Here is a tiny trained network, its code and every weight. The questions are about switching its units off for an input and a target symbol, where a switched-off unit gives its printed mean instead of its output.

import numpy as np


def w(rows, s, z=0):
    codes = np.array(rows[::2]) - 128.0
    scale = np.full(codes.shape[1], s)
    scale[-1] = z or s
    return codes * scale


def norm(h):
    return h / np.sqrt((h * h).mean(-1, keepdims=True) + 1e-5)


def f(y):
    return np.maximum(y, 0)


def softmax(a):
    e = np.exp(a - a.max(-1, keepdims=True))
    return e / e.sum(-1, keepdims=True)


def log_softmax(a):
    a = a - a.max(-1, keepdims=True)
    return a - np.log(np.exp(a).sum(-1, keepdims=True))


def net(x, mask):
    ids = ['βεηλμξστφψω'.index(c) for c in x.split()]
    T = len(ids)
    res = E[ids] + P[:T]
    u = 0
    for l in range(2):
        r = norm(res)
        for j in range(3):
            rows = slice(2 * j, 2 * j + 2)
            q, k, v = (r @ M[l][rows].T for M in (Q, K, V))
            z = softmax(np.where(np.tri(T) > 0, q @ k.T / 2**0.5, -1e9)) @ v
            o = O[l][rows]
            res = res + np.where(mask[u + j], z, o[:, -1]) @ o[:, :-1]
        u += 3
        y = f(norm(res) @ A[l][:, :-1].T + A[l][:, -1])
        res = res + np.where(mask[u : u + 8], y, B[l][:, -1]) @ B[l][:, :-1]
        u += 8
    return log_softmax(norm(res)[-1] @ U[:, :-1].T + U[:, -1])


Q, K, V, O, A, B = {}, {}, {}, {}, {}, {}
E = w([
[62,79,2],'β',
[85,251,123],'ε',
[105,127,118],'η',
[154,133,142],'λ',
[166,170,99],'μ',
[142,128,144],'ξ',
[148,155,137],'σ',
[139,123,56],'τ',
[77,217,138],'φ',
[191,163,93],'ψ',
[170,45,93],'ω',
],0.02)
P = w([
[59,92,50],'0',
[20,123,250],'1',
[72,88,181],'2',
[76,119,162],'3',
[117,102,114],'4',
[140,83,123],'5',
[120,88,2],'6',
[190,74,52],'7',
],0.0088)
Q[0] = w([
[99,139,94],'L0H0',
[154,42,195],'L0H0',
[10,143,129],'L0H1',
[195,73,130],'L0H1',
[50,99,142],'L0H2',
[121,120,110],'L0H2',
],0.012)
K[0] = w([
[175,87,78],'L0H0',
[125,254,194],'L0H0',
[29,192,253],'L0H1',
[151,221,107],'L0H1',
[91,134,135],'L0H2',
[112,100,220],'L0H2',
],0.009)
V[0] = w([
[108,93,102],'L0H0',
[161,200,104],'L0H0',
[91,195,129],'L0H1',
[85,147,124],'L0H1',
[144,167,69],'L0H2',
[249,113,137],'L0H2',
],0.015)
O[0] = w([
[183,139,66,211],'L0H0',
[134,146,135,152],'L0H0',
[172,113,99,214],'L0H1',
[69,70,63,171],'L0H1',
[253,105,116,252],'L0H2',
[93,99,125,42],'L0H2',
],0.0081,0.0038)
A[0] = w([
[161,117,106,123],'L0N0',
[86,162,137,184],'L0N1',
[108,160,64,211],'L0N2',
[166,110,210,85],'L0N3',
[187,130,2,176],'L0N4',
[195,101,172,253],'L0N5',
[196,103,170,47],'L0N6',
[162,145,100,177],'L0N7',
],0.011,0.0024)
B[0] = w([
[63,159,143,159],'L0N0',
[180,218,120,139],'L0N1',
[221,153,162,179],'L0N2',
[208,245,206,141],'L0N3',
[47,134,254,249],'L0N4',
[133,80,152,172],'L0N5',
[82,182,15,149],'L0N6',
[135,201,250,173],'L0N7',
],0.0051,0.013)
Q[1] = w([
[161,212,141],'L1H0',
[148,103,113],'L1H0',
[161,222,254],'L1H1',
[181,86,120],'L1H1',
[173,115,202],'L1H2',
[166,188,108],'L1H2',
],0.0084)
K[1] = w([
[181,58,72],'L1H0',
[95,204,75],'L1H0',
[172,225,185],'L1H1',
[78,116,255],'L1H1',
[90,165,239],'L1H2',
[110,210,174],'L1H2',
],0.0084)
V[1] = w([
[156,169,161],'L1H0',
[80,141,92],'L1H0',
[251,182,73],'L1H1',
[91,214,122],'L1H1',
[97,67,142],'L1H2',
[139,169,160],'L1H2',
],0.015)
O[1] = w([
[96,235,142,232],'L1H0',
[153,73,176,50],'L1H0',
[183,112,75,243],'L1H1',
[7,142,45,218],'L1H1',
[125,178,130,36],'L1H2',
[208,185,255,253],'L1H2',
],0.0074,0.0047)
A[1] = w([
[162,133,105,87],'L1N0',
[147,53,163,227],'L1N1',
[129,158,203,135],'L1N2',
[150,149,147,134],'L1N3',
[161,195,116,214],'L1N4',
[90,28,7,78],'L1N5',
[51,173,7,171],'L1N6',
[204,148,130,251],'L1N7',
],0.014,0.0024)
B[1] = w([
[107,58,106,143],'L1N0',
[181,170,208,164],'L1N1',
[116,69,68,235],'L1N2',
[89,63,102,187],'L1N3',
[139,154,2,254],'L1N4',
[24,87,171,178],'L1N5',
[192,80,79,206],'L1N6',
[145,28,141,235],'L1N7',
],0.0075,0.0086)
U = w([
[94,147,146,106],'β',
[123,140,74,136],'ε',
[168,119,137,42],'η',
[123,142,147,99],'λ',
[177,43,218,255],'μ',
[36,10,83,145],'ξ',
[136,109,101,25],'σ',
[66,88,84,79],'τ',
[159,105,120,71],'φ',
[147,87,116,35],'ψ',
[208,139,71,163],'ω',
],0.011,0.0047)

Each question gives the input, a string of symbols that net reads in full, and the target symbol t.
The units are the heads (2 rows each of Q, K, V and O) and the neurons (one row each of A and B). Each row of codes is followed by its name. A weight is (code - 128) times the scale printed after its matrix; where a second scale follows, it is the last column's (O, A, B and U).
mask holds one flag per unit, layer by layer, with each layer's heads first. A switched-off unit (its flag False) gives its mean, the last column of its rows in O or B, instead of its output. The means were averaged over made-up inputs and are rounded, as every weight is.
A unit's drop is (log p(t) with every unit on - log p(t) with that unit switched off) / (log p(t) with every unit on - log p(t) with every unit switched off).
The circuit of an input: a set's keep is (log p(t) with only the set's units on - log p(t) with every unit switched off) / (log p(t) with every unit on - log p(t) with every unit switched off). Starting from the 12 units with the biggest drops (on a tie, the unit counted first), units are removed one at a time, each time the one whose removal leaves the highest keep (on an exact tie, the one counted first), for as long as the keep stays at least 0.8.
units of the circuit, in order: the units of the circuit, biggest drop first
unit that matters most: the unit with the biggest drop
k most important neurons: the k neurons with the biggest drops, biggest first
k most important neurons of layer l: the k neurons of layer l with the biggest drops, biggest first
which heads matter: for each layer, one digit per head in row order, 1 if its drop is at least 0.15 and else 0, layers parted by /
drop of u: that unit's drop, to one decimal
input μ μ ε β β β ω σ, target μ: units of the circuit, in order : (L1H0; L0N4)
input ε ω λ μ ω φ λ, target ξ: units of the circuit, in order : (L1H1; L0N4)
input σ ξ μ μ μ ξ, target ω: which heads matter : 000 / 100
input β λ σ ψ, target μ: 2 most important neurons of layer 0 : (L0N4; L0N7)
input ω ω τ μ, target ξ: which heads matter : 101 / 110
input ω μ ω ψ, target ξ: units of the circuit, in order : (L0H2; L1H1; L0N4)
input σ β τ μ μ φ, target ω: units of the circuit, in order : (L0H2; L1H1)
input ω μ σ, target ξ: 3 most important neurons : (L1N2; L0N4; L0N7)
input ω τ β β η ψ, target μ: which heads matter : 001 / 100
input λ β β ψ μ, target μ: 2 most important neurons : (L1N7; L0N4)
input ξ ξ μ ω ω ω μ ξ, target ξ: unit that matters most : L0H2
input τ σ μ μ φ ξ, target ω: 3 most important neurons of layer 0 : (L0N3; L0N4; L0N6)
input μ ω ξ ω ω λ σ, target ξ: 3 most important neurons : (L0N4; L1N2; L0N2)
input ε ξ ξ λ φ ε ω, target μ: which heads matter : 000 / 010
input ω ω ε ξ, target ξ: unit that matters most : L1H0
input μ μ λ, target ω: 2 most important neurons of layer 0 : (L0N4; L0N3)
input β ω μ, target μ: which heads matter : 100 / 100
input μ ω σ, target ω: 2 most important neurons : (L0N3; L1N5)
input ω μ μ, target ξ: 2 most important neurons : (L1N2; L1N6)
input β ξ ε, target ω: 2 most important neurons : (L0N4; L1N6)
input β μ μ ε, target ω: most important neuron of layer 1 : (L1N5)
input τ ω λ φ, target ω: drop of L1H1 : 0.1
input μ η σ, target ω: drop of L1H0 : 0.1
